Below are the code and all the weights of a small trained network. Each question names an input and a class and asks about switching units off, where a switched-off unit gives its printed mean instead of its output.

import numpy as np


def w(rows, s, z=0):
    codes = np.array(rows[::2]) - 128.0
    scale = np.full(codes.shape[1], s)
    scale[-1] = z or s
    return codes * scale


def f(y):
    return y / 2 * (1 + np.tanh(0.7978845608 * (y + 0.044715 * y**3)))


def log_softmax(a):
    a = a - a.max(-1, keepdims=True)
    return a - np.log(np.exp(a).sum(-1, keepdims=True))


def net(x, mask):
    res = np.array(x, float).reshape(1, 5) / 4 @ E
    y = f(res @ A[0][:, :-1].T + A[0][:, -1])
    res = res + np.where(mask, y, B[0][:, -1]) @ B[0][:, :-1]
    return log_softmax(res[-1] @ U[:, :-1].T + U[:, -1])


A, B = {}, {}
E = w([
[154,71,135,170,155,94,201,138,119,66],'x0',
[127,104,66,170,128,212,124,154,94,159],'x1',
[99,178,152,149,101,191,110,118,104,55],'x2',
[134,104,157,88,165,164,99,247,158,115],'x3',
[106,129,97,144,115,131,198,34,149,119],'x4',
],0.014)
A[0] = w([
[162,165,123,103,177,144,51,211,92,241,233],'N1',
[141,192,181,88,134,198,23,157,105,91,132],'N2',
[150,41,130,84,254,202,214,186,121,33,254],'N3',
[203,201,178,128,151,31,94,113,215,114,146],'N4',
[184,139,204,123,215,127,208,168,126,87,205],'N5',
[128,191,233,92,169,224,112,184,96,88,191],'N6',
],0.0078,0.0026)
B[0] = w([
[41,153,99,88,89,156,82,175,186,193,255],'N1',
[84,148,203,167,123,200,161,128,76,169,241],'N2',
[136,116,101,206,96,94,170,171,222,90,245],'N3',
[204,118,133,54,74,95,132,166,4,172,223],'N4',
[130,107,119,146,77,38,132,187,139,83,209],'N5',
[114,123,184,188,99,155,127,191,92,102,245],'N6',
],0.011,0.012)
U = w([
[86,132,58,39,210,189,49,174,209,199,9],'0',
[120,192,105,167,115,136,176,57,97,133,252],'1',
[99,169,255,173,144,193,63,205,104,101,59],'2',
[160,86,135,160,153,95,154,170,211,59,128],'3',
[183,162,208,41,175,64,92,143,50,124,42],'4',
],0.0086,0.0038)

Each question gives the input, the list of numbers given to net, and the class t.
The units are the neurons (one row each of A and B). Each row of codes is followed by its name. A weight is (code - 128) times the scale printed after its matrix; where a second scale follows, it is the last column's (A, B and U).
mask holds one flag per neuron, in row order. A switched-off neuron (its flag False) gives its mean, the last column of its row in B, instead of its output. The means were averaged over made-up inputs and are rounded, as every weight is.
A unit's drop is (log p(t) with every unit on - log p(t) with that unit switched off) / (log p(t) with every unit on - log p(t) with every unit switched off).
The circuit of an input: a set's keep is (log p(t) with only the set's units on - log p(t) with every unit switched off) / (log p(t) with every unit on - log p(t) with every unit switched off). Starting from all 6 units, units are removed one at a time, each time the one whose removal leaves the highest keep (on an exact tie, the one counted first), for as long as the keep stays at least 0.8.
circuit, biggest first: the units of the circuit, biggest drop first
k most important neurons: the k neurons with the biggest drops, biggest first
drop of u: that unit's drop, to one decimal
input [-5,-7,3,-7,-8], class 4: most important neuron => N4
input [8,-2,8,-8,-8], class 3: circuit, biggest first => N2; N1
input [2,1,-7,-8,-6], class 4: 2 most important neurons => N3; N1
input [-4,-3,-5,-7,-6], class 4: 2 most important neurons => N4; N3
input [-7,-1,-8,-7,-1], class 0: circuit, biggest first => N1; N2
input [7,-6,3,-2,-5], class 3: 3 most important neurons => N3; N5; N2
input [-1,4,2,-6,-4], class 1: 3 most important neurons => N6; N1; N2
input [8,6,8,-8,-6], class 1: 2 most important neurons => N6; N5
input [6,8,-5,-4,3], class 3: 2 most important neurons => N2; N3
input [0,7,-3,-1,3], class 0: 4 most important neurons => N2; N6; N5; N3
input [4,5,-5,8,-7], class 3: 2 most important neurons => N3; N5
input [3,8,-4,2,-2], class 3: 3 most important neurons => N3; N2; N4
input [-6,0,-3,-4,-6], class 0: drop of N4 => 0.0
input [2,6,4,8,5], class 3: circuit, biggest first => N3
input [8,-4,4,-7,-4], class 4: drop of N3 => 0.6
input [2,-7,5,-4,-5], class 4: drop of N4 => 0.3
input [-7,0,-4,-5,-1], class 0: drop of N5 => 0.0
